Below are the code and all the weights of a small trained network. Each question names an input and a class and asks about switching units off, where a switched-off unit gives its printed mean instead of its output.

import numpy as np


def w(rows, s, z=0):
    codes = np.array(rows[::2]) - 128.0
    scale = np.full(codes.shape[1], s)
    scale[-1] = z or s
    return codes * scale


def f(y):
    return np.maximum(y, 0)


def log_softmax(a):
    a = a - a.max(-1, keepdims=True)
    return a - np.log(np.exp(a).sum(-1, keepdims=True))


def net(x, mask):
    res = np.array(x, float).reshape(1, 3) / 4 @ E
    y = f(res @ A[0][:, :-1].T + A[0][:, -1])
    res = res + np.where(mask, y, B[0][:, -1]) @ B[0][:, :-1]
    return log_softmax(res[-1] @ U[:, :-1].T + U[:, -1])


A, B = {}, {}
E = w([
[134,102,124,171,41,193,95],'x0',
[172,63,192,87,190,157,79],'x1',
[169,233,254,140,113,65,67],'x2',
],0.014)
A[0] = w([
[215,135,193,185,70,129,101,100],'neuron 1',
[167,255,174,154,88,109,135,3],'neuron 2',
[37,220,91,222,96,81,158,49],'neuron 3',
[72,140,173,247,72,204,31,99],'neuron 4',
[97,180,146,59,181,56,185,74],'neuron 5',
[88,251,102,202,130,127,146,106],'neuron 6',
[244,180,155,121,158,48,30,132],'neuron 7',
],0.009,0.0044)
B[0] = w([
[161,78,127,123,166,178,176,213],'neuron 1',
[211,75,64,206,139,113,196,220],'neuron 2',
[147,66,236,191,159,171,67,225],'neuron 3',
[251,126,143,56,89,33,100,228],'neuron 4',
[219,60,147,134,35,60,88,195],'neuron 5',
[174,88,226,104,164,180,150,207],'neuron 6',
[141,114,115,180,182,157,149,247],'neuron 7',
],0.011,0.014)
U = w([
[150,36,76,170,131,189,230,92],'0',
[132,52,188,131,185,192,33,167],'1',
[173,52,127,118,55,4,77,106],'2',
[149,114,160,137,135,160,144,254],'3',
[72,173,126,131,105,100,107,90],'4',
[135,165,96,135,99,98,136,87],'5',
[89,208,118,74,140,106,139,97],'6',
],0.012,0.01)

Each question gives the input, the list of numbers given to net, and the class t.
The units are the neurons (one row each of A and B). Each row of codes is followed by its name. A weight is (code - 128) times the scale printed after its matrix; where a second scale follows, it is the last column's (A, B and U).
mask holds one flag per neuron, in row order. A switched-off neuron (its flag False) gives its mean, the last column of its row in B, instead of its output. The means were averaged over made-up inputs and are rounded, as every weight is.
A unit's drop is (log p(t) with every unit on - log p(t) with that unit switched off) / (log p(t) with every unit on - log p(t) with every unit switched off).
The circuit of an input: a set's keep is (log p(t) with only the set's units on - log p(t) with every unit switched off) / (log p(t) with every unit on - log p(t) with every unit switched off). Starting from all 7 units, units are removed one at a time, each time the one whose removal leaves the highest keep (on an exact tie, the one counted first), for as long as the keep stays at least 0.8.
circuit, biggest first: the units of the circuit, biggest drop first
unit that matters most: the unit with the biggest drop
top k neurons: the k neurons with the biggest drops, biggest first
drop when u is switched off: that unit's drop, to one decimal
input [-1,0,1], class 3: top 2 neurons	[neuron 4; neuron 3]
input [-3,-5,3], class 1: circuit, biggest first	[neuron 3]
input [4,7,7], class 0: circuit, biggest first	[neuron 1; neuron 2; neuron 3]
input [-7,-7,1], class 1: top 3 neurons	[neuron 3; neuron 6; neuron 4]
input [-3,8,8], class 0: circuit, biggest first	[neuron 2; neuron 7; neuron 3]
input [5,-5,-3], class 1: top 2 neurons	[neuron 3; neuron 5]
input [-5,-6,-3], class 1: top 2 neurons	[neuron 3; neuron 4]
input [-8,-6,-6], class 2: top 3 neurons	[neuron 5; neuron 7; neuron 1]
input [6,5,3], class 2: top 2 neurons	[neuron 4; neuron 3]
input [-8,-8,-7], class 1: top 4 neurons	[neuron 3; neuron 4; neuron 2; neuron 6]
input [-4,-8,-7], class 1: top 2 neurons	[neuron 3; neuron 2]
input [-6,6,7], class 0: circuit, biggest first	[neuron 7; neuron 2; neuron 3]
input [-4,3,-3], class 2: top 4 neurons	[neuron 3; neuron 7; neuron 1; neuron 6]
input [3,-1,-3], class 3: unit that matters most	neuron 2
input [6,5,-2], class 2: top 2 neurons	[neuron 3; neuron 4]
input [6,-3,1], class 2: top 2 neurons	[neuron 4; neuron 7]
input [-7,-7,7], class 0: top 2 neurons	[neuron 2; neuron 7]
input [6,-4,6], class 0: top 3 neurons	[neuron 2; neuron 1; neuron 5]
input [-5,-6,1], class 1: top 3 neurons	[neuron 3; neuron 4; neuron 6]
input [-7,-3,-4], class 2: unit that matters most	neuron 5
input [-2,-7,-5], class 1: top 2 neurons	[neuron 3; neuron 2]
input [4,0,-2], class 2: drop when neuron 6 is switched off	0.1
input [-1,-3,-2], class 3: drop when neuron 1 is switched off	0.2
input [8,-5,-5], class 2: drop when neuron 4 is switched off	0.4
input [5,3,6], class 0: drop when neuron 1 is switched off	0.7
